Below is a small trained network, with its code and all its weights. Each question gives an input and a target symbol and asks what happens when units are switched off, that is, made to give their printed mean instead of their output.

import numpy as np


def w(rows, s, z=0):
    codes = np.array(rows[::2]) - 128.0
    scale = np.full(codes.shape[1], s)
    scale[-1] = z or s
    return codes * scale


def f(y):
    return np.maximum(y, 0)


def softmax(a):
    e = np.exp(a - a.max(-1, keepdims=True))
    return e / e.sum(-1, keepdims=True)


def log_softmax(a):
    a = a - a.max(-1, keepdims=True)
    return a - np.log(np.exp(a).sum(-1, keepdims=True))


def net(x, mask):
    ids = ['ΓΣΦαβηλμτ'.index(c) for c in x.split()]
    T = len(ids)
    res = E[ids] + P[:T]
    r = res
    for j in range(3):
        rows = slice(4 * j, 4 * j + 4)
        q, k, v = (r @ M[0][rows].T for M in (Q, K, V))
        z = softmax(np.where(np.tri(T) > 0, q @ k.T / 4**0.5, -1e9)) @ v
        o = O[0][rows]
        res = res + np.where(mask[j], z, o[:, -1]) @ o[:, :-1]
    y = f(res @ A[0][:, :-1].T + A[0][:, -1])
    res = res + np.where(mask[3:7], y, B[0][:, -1]) @ B[0][:, :-1]
    return log_softmax(res[-1] @ U[:, :-1].T + U[:, -1])


Q, K, V, O, A, B = {}, {}, {}, {}, {}, {}
E = w([
[214,53,172,210,52],'Γ',
[87,147,179,124,148],'Σ',
[150,120,40,159,157],'Φ',
[103,84,235,36,216],'α',
[105,52,204,134,168],'β',
[33,76,133,130,174],'η',
[220,43,193,84,141],'λ',
[26,154,186,172,195],'μ',
[4,137,134,158,140],'τ',
],0.016)
P = w([
[110,150,64,6,99],'0',
[111,133,119,132,146],'1',
[116,152,114,146,175],'2',
[103,151,114,142,171],'3',
[96,153,112,156,170],'4',
[81,141,110,152,148],'5',
],0.012)
Q[0] = w([
[56,145,155,152,178],'H0',
[196,103,14,34,68],'H0',
[82,156,75,56,137],'H0',
[135,116,179,85,135],'H0',
[175,89,70,188,50],'H1',
[16,135,103,246,152],'H1',
[149,125,30,209,147],'H1',
[160,154,108,75,70],'H1',
[210,105,173,100,162],'H2',
[174,63,96,105,114],'H2',
[52,132,179,169,138],'H2',
[179,201,141,96,105],'H2',
],0.012)
K[0] = w([
[112,160,99,71,80],'H0',
[152,115,117,226,239],'H0',
[131,100,97,124,183],'H0',
[46,147,181,90,123],'H0',
[125,129,91,214,94],'H1',
[107,202,75,63,72],'H1',
[145,112,38,145,131],'H1',
[108,71,152,168,108],'H1',
[171,130,202,147,127],'H2',
[108,127,137,182,183],'H2',
[113,141,115,3,103],'H2',
[174,168,173,125,120],'H2',
],0.011)
V[0] = w([
[139,91,153,129,193],'H0',
[128,167,248,129,186],'H0',
[159,203,156,134,87],'H0',
[103,110,122,137,162],'H0',
[204,79,95,122,144],'H1',
[124,36,111,184,163],'H1',
[82,71,110,137,192],'H1',
[54,95,90,175,107],'H1',
[55,173,105,83,81],'H2',
[190,108,131,97,98],'H2',
[112,5,132,165,116],'H2',
[126,126,233,150,180],'H2',
],0.013)
O[0] = w([
[77,126,112,120,37,161],'H0',
[119,166,177,78,29,68],'H0',
[148,113,255,103,159,8],'H0',
[180,195,68,124,14,139],'H0',
[121,69,74,147,86,155],'H1',
[114,126,24,121,174,167],'H1',
[91,178,17,147,141,254],'H1',
[135,233,63,98,136,109],'H1',
[183,133,128,156,195,176],'H2',
[88,48,77,96,119,143],'H2',
[130,209,40,104,85,241],'H2',
[53,165,190,54,115,160],'H2',
],0.0076,0.0037)
A[0] = w([
[202,75,90,80,116,60],'N0',
[157,133,135,9,110,185],'N1',
[163,122,106,198,47,7],'N2',
[215,132,29,122,91,67],'N3',
],0.011,0.0021)
B[0] = w([
[134,243,123,93,78,184],'N0',
[172,69,65,157,174,177],'N1',
[134,160,164,12,231,183],'N2',
[79,154,215,198,131,255],'N3',
],0.011)
U = w([
[99,101,84,11,236,90],'Γ',
[159,89,208,116,147,194],'Σ',
[183,77,114,161,137,195],'Φ',
[78,109,193,142,46,72],'α',
[126,159,31,76,63,254],'β',
[136,155,113,183,80,131],'η',
[78,59,139,145,106,73],'λ',
[128,221,178,2,124,156],'μ',
[212,163,94,72,192,63],'τ',
],0.0083,0.0043)

Each question gives the input, a string of symbols that net reads in full, and the target symbol t.
The units are the heads (4 rows each of Q, K, V and O) and the neurons (one row each of A and B). Each row of codes is followed by its name. A weight is (code - 128) times the scale printed after its matrix; where a second scale follows, it is the last column's (O, A, B and U).
mask holds one flag per unit, heads first, then neurons. A switched-off unit (its flag False) gives its mean, the last column of its rows in O or B, instead of its output. The means were averaged over made-up inputs and are rounded, as every weight is.
A unit's drop is (log p(t) with every unit on - log p(t) with that unit switched off) / (log p(t) with every unit on - log p(t) with every unit switched off).
The circuit of an input: a set's keep is (log p(t) with only the set's units on - log p(t) with every unit switched off) / (log p(t) with every unit on - log p(t) with every unit switched off). Starting from all 7 units, units are removed one at a time, each time the one whose removal leaves the highest keep (on an exact tie, the one counted first), for as long as the keep stays at least 0.8.
units of the circuit, in order: the units of the circuit, biggest drop first
unit that matters most: the unit with the biggest drop
top k neurons: the k neurons with the biggest drops, biggest first
which heads matter: for each layer, one digit per head in row order, 1 if its drop is at least 0.15 and else 0, layers parted by /
input Γ η η β β τ, target Γ: unit that matters most	H0
input Σ Γ Φ, target η: which heads matter	010
input β η μ λ Σ μ, target β: which heads matter	100
input Φ β Φ η β, target Φ: which heads matter	101
input β Φ η Γ η, target β: units of the circuit, in order	(H0 N3)
input α η α β β η, target α: units of the circuit, in order	(H0 H1)
input η α μ Σ β Σ, target η: which heads matter	111
input λ α τ, target λ: units of the circuit, in order	(H1 H2)
input μ α μ η, target μ: units of the circuit, in order	(H1 H0)
input η η α β, target η: top 3 neurons	(N2 N3 N1)
input η Γ Σ η η μ, target η: top 2 neurons	(N3 N2)
input μ η τ, target μ: which heads matter	111
input τ α α η, target τ: which heads matter	011
input α Γ τ λ λ β, target α: top 2 neurons	(N2 N1)
input τ Σ β μ, target τ: unit that matters most	H2
input μ Γ Γ Γ Γ β, target μ: which heads matter	111
input η Σ Γ Γ, target μ: units of the circuit, in order	(N2 H2)
input Γ η λ Γ Γ β, target Γ: units of the circuit, in order	(H0 N3)
input Γ λ τ, target Γ: which heads matter	100
input η η τ, target η: top neuron	(N3)
input α α Σ η μ, target α: which heads matter	111
input Φ Γ λ α Γ τ, target Φ: which heads matter	101
input Φ η α β η, target Φ: which heads matter	101
